Here is a tiny trained network, its code and every weight. The questions are about switching its units off for an input and a target symbol, where a switched-off unit gives its printed mean instead of its output.

import numpy as np


def w(rows, s, z=0):
    codes = np.array(rows[::2]) - 128.0
    scale = np.full(codes.shape[1], s)
    scale[-1] = z or s
    return codes * scale


def f(y):
    return y / 2 * (1 + np.tanh(0.7978845608 * (y + 0.044715 * y**3)))


def softmax(a):
    e = np.exp(a - a.max(-1, keepdims=True))
    return e / e.sum(-1, keepdims=True)


def log_softmax(a):
    a = a - a.max(-1, keepdims=True)
    return a - np.log(np.exp(a).sum(-1, keepdims=True))


def net(x, mask):
    ids = ['ΓΘΠΣΨαβεζηλμξτφω'.index(c) for c in x.split()]
    T = len(ids)
    res = E[ids] + P[:T]
    q, k, v = (res @ M[0].T for M in (Q, K, V))
    z = softmax(np.where(np.tri(T) > 0, q @ k.T / 3**0.5, -1e9)) @ v
    res = res + np.where(mask[0], z, O[0][:, -1]) @ O[0][:, :-1]
    y = f(res @ A[0][:, :-1].T + A[0][:, -1])
    res = res + np.where(mask[1:9], y, B[0][:, -1]) @ B[0][:, :-1]
    return log_softmax(res[-1] @ U[:, :-1].T + U[:, -1])


Q, K, V, O, A, B = {}, {}, {}, {}, {}, {}
E = w([
[106,67,86,142,104],'Γ',
[124,84,135,173,250],'Θ',
[143,65,157,119,119],'Π',
[115,85,124,91,114],'Σ',
[115,94,99,85,115],'Ψ',
[122,97,150,182,116],'α',
[135,91,152,106,160],'β',
[123,111,140,148,131],'ε',
[65,129,114,3,91],'ζ',
[105,95,133,122,45],'η',
[65,67,24,16,98],'λ',
[96,94,83,154,172],'μ',
[103,46,55,130,141],'ξ',
[85,158,11,176,97],'τ',
[112,211,183,116,88],'φ',
[80,154,84,89,106],'ω',
],0.017)
P = w([
[238,140,127,99,98],'0',
[66,20,189,179,224],'1',
[54,48,219,210,235],'2',
[47,56,160,153,156],'3',
[29,109,167,124,148],'4',
[14,105,187,72,124],'5',
[2,61,234,88,201],'6',
],0.0046)
Q[0] = w([
[84,69,130,131,118],'h0',
[249,121,92,136,86],'h0',
[82,118,147,162,97],'h0',
],0.016)
K[0] = w([
[166,195,99,134,126],'h0',
[3,69,188,151,114],'h0',
[202,154,115,142,95],'h0',
],0.014)
V[0] = w([
[50,185,171,134,85],'h0',
[100,72,146,224,7],'h0',
[28,155,20,134,146],'h0',
],0.018)
O[0] = w([
[65,190,137,129,209,37],'h0',
[199,137,53,70,250,254],'h0',
[114,174,4,204,104,157],'h0',
],0.014,0.0073)
A[0] = w([
[98,123,137,141,112,19],'n0',
[110,135,92,172,125,101],'n1',
[124,117,123,120,167,3],'n2',
[248,224,160,138,80,125],'n3',
[130,137,135,131,120,58],'n4',
[85,130,140,181,117,129],'n5',
[99,108,155,146,81,127],'n6',
[70,147,141,132,136,91],'n7',
],0.015,0.0052)
B[0] = w([
[204,165,88,95,144,154],'n0',
[165,132,236,133,121,254],'n1',
[105,175,140,102,7,226],'n2',
[91,81,150,215,188,150],'n3',
[157,95,114,60,104,111],'n4',
[110,153,109,70,65,213],'n5',
[80,120,82,62,187,246],'n6',
[163,134,101,201,121,145],'n7',
],0.014,0.007)
U = w([
[180,76,59,153,155,99],'Γ',
[84,76,87,114,154,101],'Θ',
[188,80,175,63,171,19],'Π',
[156,119,127,73,112,30],'Σ',
[158,124,22,113,251,185],'Ψ',
[148,104,135,92,204,129],'α',
[98,89,144,80,183,77],'β',
[122,87,123,105,204,141],'ε',
[152,211,88,31,211,75],'ζ',
[177,145,122,42,182,173],'η',
[118,106,95,65,122,62],'λ',
[136,129,111,95,133,183],'μ',
[153,80,92,104,122,229],'ξ',
[202,194,112,120,182,75],'τ',
[41,177,140,124,254,255],'φ',
[94,190,74,105,157,168],'ω',
],0.0057,0.0056)

Each question gives the input, a string of symbols that net reads in full, and the target symbol t.
The units are the heads (3 rows each of Q, K, V and O) and the neurons (one row each of A and B). Each row of codes is followed by its name. A weight is (code - 128) times the scale printed after its matrix; where a second scale follows, it is the last column's (O, A, B and U).
mask holds one flag per unit, heads first, then neurons. A switched-off unit (its flag False) gives its mean, the last column of its rows in O or B, instead of its output. The means were averaged over made-up inputs and are rounded, as every weight is.
A unit's drop is (log p(t) with every unit on - log p(t) with that unit switched off) / (log p(t) with every unit on - log p(t) with every unit switched off).
The circuit of an input: a set's keep is (log p(t) with only the set's units on - log p(t) with every unit switched off) / (log p(t) with every unit on - log p(t) with every unit switched off). Starting from all 9 units, units are removed one at a time, each time the one whose removal leaves the highest keep (on an exact tie, the one counted first), for as long as the keep stays at least 0.8.
circuit, biggest first: the units of the circuit, biggest drop first
top k neurons: the k neurons with the biggest drops, biggest first
drop of u: that unit's drop, to one decimal
input η Ψ ζ α α, target ζ: circuit, biggest first => [h0]
input Γ η η Γ, target Ψ: top 2 neurons => [n1; n5]
input τ Π ε, target τ: circuit, biggest first => [n1; h0]
input Θ Γ ξ, target λ: circuit, biggest first => [h0; n6; n5]
input Γ Σ ξ Π ξ ε, target Ψ: circuit, biggest first => [h0; n1]
input τ ε φ, target φ: top 3 neurons => [n3; n1; n2]
input ξ Θ Γ τ μ, target τ: top 2 neurons => [n1; n6]
input η Γ Π η η Π, target ζ: top 2 neurons => [n2; n1]
input ξ Γ ξ α, target Γ: circuit, biggest first => [h0; n6]
input Γ Γ η Θ η ξ η, target Ψ: top 2 neurons => [n1; n2]
input ζ φ η β, target φ: top 2 neurons => [n2; n6]
input ω φ φ, target ω: top 2 neurons => [n5; n7]
input η η Γ Γ α β, target ζ: top 2 neurons => [n2; n1]
input η η φ Γ ξ Ψ, target ζ: top neuron => [n2]
input Θ Γ Γ, target λ: top 2 neurons => [n6; n5]
input τ φ λ ε η ξ Π, target τ: drop of h0 => 1.0
input Γ μ ε Γ, target Ψ: drop of n6 => -0.3
input φ Γ μ, target φ: drop of h0 => 1.0
